Below is a small trained network, with its code and all its weights. Each question gives an input and a target symbol and asks what happens when units are switched off, that is, made to give their printed mean instead of their output.

import numpy as np


def w(rows, s, z=0):
    codes = np.array(rows[::2]) - 128.0
    scale = np.full(codes.shape[1], s)
    scale[-1] = z or s
    return codes * scale


def softmax(a):
    e = np.exp(a - a.max(-1, keepdims=True))
    return e / e.sum(-1, keepdims=True)


def log_softmax(a):
    a = a - a.max(-1, keepdims=True)
    return a - np.log(np.exp(a).sum(-1, keepdims=True))


def net(x, mask):
    ids = ['ΓΦεθλτω'.index(c) for c in x.split()]
    T = len(ids)
    res = E[ids] + P[:T]
    u = 0
    for l in range(2):
        r = res
        for j in range(3):
            rows = slice(3 * j, 3 * j + 3)
            q, k, v = (r @ M[l][rows].T for M in (Q, K, V))
            z = softmax(np.where(np.tri(T) > 0, q @ k.T / 3**0.5, -1e9)) @ v
            o = O[l][rows]
            res = res + np.where(mask[u + j], z, o[:, -1]) @ o[:, :-1]
        u += 3
    return log_softmax(res[-1] @ U[:, :-1].T + U[:, -1])


Q, K, V, O = {}, {}, {}, {}
E = w([
[247,128,186,93],'Γ',
[122,195,155,108],'Φ',
[148,141,179,120],'ε',
[136,94,142,142],'θ',
[52,47,109,97],'λ',
[58,71,175,163],'τ',
[204,149,207,232],'ω',
],0.015)
P = w([
[140,161,2,94],'0',
[98,171,161,101],'1',
[39,127,75,40],'2',
[161,149,133,147],'3',
[72,165,114,66],'4',
[176,133,138,193],'5',
[100,164,109,93],'6',
[63,93,29,234],'7',
[70,207,76,31],'8',
[205,188,99,177],'9',
],0.0096)
Q[0] = w([
[1,81,135,13],'0.h0',
[69,16,99,188],'0.h0',
[19,96,158,81],'0.h0',
[114,139,214,183],'0.h1',
[149,23,71,55],'0.h1',
[179,236,154,138],'0.h1',
[64,135,226,117],'0.h2',
[189,68,167,246],'0.h2',
[148,98,133,215],'0.h2',
],0.0082)
K[0] = w([
[139,112,191,243],'0.h0',
[183,89,86,110],'0.h0',
[239,89,75,89],'0.h0',
[202,163,190,100],'0.h1',
[50,80,55,98],'0.h1',
[118,222,137,126],'0.h1',
[161,116,137,217],'0.h2',
[26,103,131,176],'0.h2',
[151,76,218,119],'0.h2',
],0.011)
V[0] = w([
[1,179,175,37],'0.h0',
[116,191,125,104],'0.h0',
[102,36,151,135],'0.h0',
[127,205,210,105],'0.h1',
[46,81,181,110],'0.h1',
[126,165,170,54],'0.h1',
[122,82,21,137],'0.h2',
[82,201,146,122],'0.h2',
[75,72,177,216],'0.h2',
],0.0078)
O[0] = w([
[55,101,139,155,253],'0.h0',
[115,134,97,118,185],'0.h0',
[87,152,135,82,74],'0.h0',
[39,43,41,143,221],'0.h1',
[168,186,147,155,125],'0.h1',
[137,99,116,203,184],'0.h1',
[182,46,144,87,87],'0.h2',
[59,212,127,162,191],'0.h2',
[85,128,60,2,91],'0.h2',
],0.0082,0.0043)
Q[1] = w([
[102,228,92,138],'1.h0',
[169,179,33,78],'1.h0',
[132,46,254,218],'1.h0',
[16,199,102,76],'1.h1',
[225,186,98,63],'1.h1',
[164,44,132,152],'1.h1',
[76,128,155,113],'1.h2',
[84,56,17,110],'1.h2',
[15,153,42,173],'1.h2',
],0.0093)
K[1] = w([
[182,191,112,143],'1.h0',
[174,136,97,181],'1.h0',
[68,91,191,90],'1.h0',
[162,138,139,8],'1.h1',
[177,207,173,107],'1.h1',
[96,108,102,117],'1.h1',
[224,100,69,79],'1.h2',
[115,106,94,91],'1.h2',
[150,86,99,50],'1.h2',
],0.012)
V[1] = w([
[60,102,153,92],'1.h0',
[92,106,140,101],'1.h0',
[63,72,74,74],'1.h0',
[136,145,166,140],'1.h1',
[176,250,100,137],'1.h1',
[92,163,188,133],'1.h1',
[142,95,57,56],'1.h2',
[152,113,164,178],'1.h2',
[132,91,106,100],'1.h2',
],0.011)
O[1] = w([
[182,164,60,62,239],'1.h0',
[101,172,65,117,164],'1.h0',
[191,134,95,146,172],'1.h0',
[156,100,185,254,120],'1.h1',
[42,104,137,119,6],'1.h1',
[153,72,59,183,213],'1.h1',
[157,153,166,63,66],'1.h2',
[167,133,170,143,143],'1.h2',
[175,151,143,111,112],'1.h2',
],0.0085,0.0027)
U = w([
[157,57,144,172,75],'Γ',
[60,129,61,186,191],'Φ',
[63,52,77,120,107],'ε',
[132,167,181,99,147],'θ',
[175,197,130,124,20],'λ',
[89,91,2,60,120],'τ',
[67,69,159,106,3],'ω',
],0.008,0.0032)

Each question gives the input, a string of symbols that net reads in full, and the target symbol t.
The units are the heads (3 rows each of Q, K, V and O). Each row of codes is followed by its name. A weight is (code - 128) times the scale printed after its matrix; where a second scale follows, it is the last column's (O and U).
mask holds one flag per head, layer by layer. A switched-off head (its flag False) gives its mean, the last column of its rows in O, instead of its output. The means were averaged over made-up inputs and are rounded, as every weight is.
A unit's drop is (log p(t) with every unit on - log p(t) with that unit switched off) / (log p(t) with every unit on - log p(t) with every unit switched off).
The circuit of an input: a set's keep is (log p(t) with only the set's units on - log p(t) with every unit switched off) / (log p(t) with every unit on - log p(t) with every unit switched off). Starting from all 6 units, units are removed one at a time, each time the one whose removal leaves the highest keep (on an exact tie, the one counted first), for as long as the keep stays at least 0.8.
units of the circuit, in order: the units of the circuit, biggest drop first
unit that matters most: the unit with the biggest drop
which heads matter: for each layer, one digit per head in row order, 1 if its drop is at least 0.15 and else 0, layers parted by /
drop when u is switched off: that unit's drop, to one decimal
input τ τ τ ε Φ τ Γ, target τ: units of the circuit, in order => 0.h2, 1.h0, 0.h0
input Φ Φ Γ, target Φ: units of the circuit, in order => 0.h2, 1.h2
input ω τ λ, target ω: units of the circuit, in order => 0.h0, 1.h0
input ω θ Φ, target ω: units of the circuit, in order => 1.h0, 0.h0
input ω Φ ε, target ω: units of the circuit, in order => 0.h0, 1.h0
input λ ω Φ, target λ: units of the circuit, in order => 0.h2, 1.h2, 1.h1
input ω Φ θ, target ω: which heads matter => 100 / 110
input τ Γ τ ε, target τ: units of the circuit, in order => 0.h2, 1.h0
input Γ Φ τ, target Γ: unit that matters most => 0.h2
input τ τ θ λ, target τ: units of the circuit, in order => 0.h2, 1.h0
input τ τ ω, target τ: which heads matter => 001 / 100
input Γ τ τ, target Γ: which heads matter => 101 / 000
input Φ Φ ε Φ Φ ω, target Φ: which heads matter => 001 / 001
input θ Γ λ Γ τ Φ ω τ τ, target θ: unit that matters most => 0.h2
input θ τ Φ, target θ: units of the circuit, in order => 0.h2, 1.h2, 0.h0, 1.h1
input ε Φ Φ Φ Φ τ, target τ: drop when 0.h2 is switched off => 0.6
input Φ Φ Φ τ, target τ: drop when 0.h2 is switched off => 0.3
input ω Φ τ Φ θ θ λ ω ε, target ω: drop when 1.h0 is switched off => 0.9
